Both labels of each row:
[-29  18  19 -87   6  -7  -3  -3 -69 -25  37  -9   1 -10  20  65 -22   1
 -47  11 -38   5 -43 -14  -7 -22 -42  47  65  38  -2 -23  34  14   8  14
  -4  -3  -2 -43 -39  41   6  -2   6   0  -6 -17]
q361, <66>
[-12  15 -30 -25   2  -8  -6   6 -16  -3 -25  -2  -9 -15  14  30  11  -4
 -30  -4  -3   4 -18  14   3   6  -4  17   4  13 -11   4  -6  64  -8   6
 -26   2  -9  17   1 -13  12   2   7 -13  -5 -22]
Q982, <62>
[  9  14  -1 -61   1  -4 -10  -2 -23 -36   6  11  -3   6  28  37  -9  -4
 -38   3 -25  -5 -24 -37  -8 -20 -16  32  39  21  -9 -18  12   6  17  13
 -34   0 -46 -39   5  10   9  -9   8 -19  -7 -23]
q172, <62>
[ 40 -12  -7  11  -8   8   2   0   9   9  25   0  -1  21  14 -33  -4   6
   3  -2  -8  -8  30  -9 -14 -17  -7 -15 -17   5  -7 -15  15  -7  26  -1
  14   4 -42  44 -21  13  -1  31  10   6   5  -3]
q685, <62>
[-22  12 -12 -46   3  -6  -6   2 -34  -7  -3  -2  -3 -19  -4  40  -7  -4
 -35   4  -2   4 -36  13   9   4 -17  22  18   8   1   1  -4  46   0  10
 -20   1  19  -6  -2   8   8 -12   5  19  -9 -17]
Q982, <66>
[  7  11  15 -33   3  -4   4  -6 -18 -26   1  -3  -2   4  25  19   4  -6
 -20   4 -17   0 -12  -5 -11 -12  -6  23  26  11  -3 -18  18   0   2   2
  -7   4 -21 -31 -12   0  12  -3   5 -12  -5  -2]
q361, <62>
[-35  -6   9 -50  -1  -4  -7   3 -28  -6  25   1  -2 -10 -11  47 -13  -4
 -34   4  -3   2 -43  14  20  -6 -22  27  29  14  12   3   6  10   4  20
  -9 -10  48  -6  -3  30  -7  -7  11  28  -8   6]
q361, <61>
[ 14 -29 -17  -1 -16   5  -3   4   1  33  49  16   3  15  -5  -8 -28  -3
  -3  -8  -3  -3  11 -60  24 -11 -10 -16  -9  32  16   6 -16 -27  31  13
  10   7  -3  15  10  48 -22  15   8  29  -2   8]
q685, <61>
[ 27  -8 -33  -3 -18   2   1   2  -4  16  32  -1  -3  15  18  -9 -13  -4
 -11  -1 -17 -11  18 -61  -4 -17 -14  -4   3  32  -3 -12   0   2  21   7
   4   9 -49   8  -4  29  -7  16   3  -3   8 -12]
q685, <62>
[  5   4 -10 -44  -4  -7  -1   2 -20  -5  10   6  -3   3  12  31  -7  -3
 -36   4 -12   0 -15 -26   0 -10 -13  10  18  19  -3  -5   5  19  10  10
 -29  -5 -21 -15   7  13   0  -4   9  -2  -4 -13]
q172, <66>
[ 11  17 -40   9  12 -10   7   6  10   1 -43  -5  -4 -15   6  -1  16  -8
 -15  -1  -1   1  12   6 -17   3   8   9 -33 -10 -19  -6 -10  70 -14  -4
 -22   3 -57  33   4 -28  19  14  -2 -17   2 -34]
Q982, <55>
[-18 -11 -38   9  -2  -2  -1  10  -7  41  22 -16  -8  -7 -16  -4 -14  -2
  20  -1   4   4   7 -23   8   2 -21 -10   3  24  12  11 -20   1  -1   4
  29  -6  10   7  -9  40  -4   9  -9  19  -3  22]
q685, <66>
[ -9   5 -66 -35 -17 -12  -4  10 -30  41  48 -19  -9  -8  23  24 -25 -12
 -17   6 -29  -5   4 -65   2 -14 -36  17  26  63   1 -17 -11  33  17  18
  14 -20 -51   0 -23  62   5  37   2  16  -4 -18]
q591, <66>
[-16   6 -32 -34   5  -8   1   3 -22  10  11  -8  -5 -10   9  28 -12 -20
 -24   6 -15   2 -17 -24   7  -4 -14  15  24  34  -1  -6 -10  25  -2  14
  -7  -9 -19 -27  -1  23   1   7  -3   0  -3 -15]
q172, <66>
[ -6   5  61 -94   1   7 -19  -8 -60 -49  49   1   9  14  23  55 -26  12
 -45   4 -50   3 -33 -23 -14 -34 -47  35  75  38   2 -25  51 -47  21  18
  -3  -5   8 -62 -33  42 -15 -12  14   7  -5  -4]
q361, <62>
[ 11  10 -10 -35  -3  -8  -2  -4 -18 -16  -2  -2  -2   2   9  19  -3   0
 -35   5  -7   0 -10 -13  -9 -20 -11  17   7  12 -13 -17   7  34   7  11
 -23   8 -37   8 -12   1  11  10  11  -4  -2 -22]
Q982, <62>
[  0 -10 -52 -36 -11  -8  -6  13 -20  35  46   2  -8  -3  22  33 -30 -13
 -35   2 -16  -7 -16 -69  20 -12 -13  11  12  56  10  -6 -21  27  24  25
  -5  -9 -24  -2   4  54  -6  12   7  16  -5 -10]
q591, <61>
[ -8  10  44 -10  -2   1   2  -7 -13 -36 -20   0   3  -1  -1   8  18   9
  -4   1   4   7 -24  48 -14   2   6   7   8 -28  -2   0  18  -9  -7  -4
  -5   5  20 -15  -8 -29   6 -16  -2  -2   0   3]
q361, <62>
[  1  -1 -45  30 -10  -8   0   6  15  23 -18   0  -6 -14 -13 -13  11  -8
   4   6   1   8  17   9   6   6   8  -8 -39  -7  -2  -2 -26  57  -6  -5
  -7   1 -14  53   7 -11  10  18   1  18   1  -9]
q591, <66>
[-13  27  20 -17  13 -17   0  -5  -6 -38 -38  -4   1 -12   8  12  23   6
 -13   3  -6   7 -14  41 -14   2   8  17  11 -20 -15  -1  17  19 -24  -6
 -19   8 -12 -23  -3 -37  21 -14  -8 -25  -2 -13]
q361, <55>
[ -17   -2  -24 -109   -6   -8  -10    3  -51   -3   58   23   -6    3
   25   94  -44  -16  -84    9  -39   -7  -63  -82   21  -25  -38   45
   61   74   15   -1  -11   -3   29   38  -31  -13   -6  -79   17   66
  -13  -22   26    9  -18  -17]
q172, <61>
[ -4  -1 -59 -13  -5  -9  -4   7  -8  34  24  -6  -3  -5  10   8 -14 -11
 -12  -1 -11  -4  10 -47   6  -5 -14  12  -1  38   0 -12 -23  35   5   6
  11 -10 -42   9  -9  35   5  21  -3   4  -4 -16]
q685, <66>
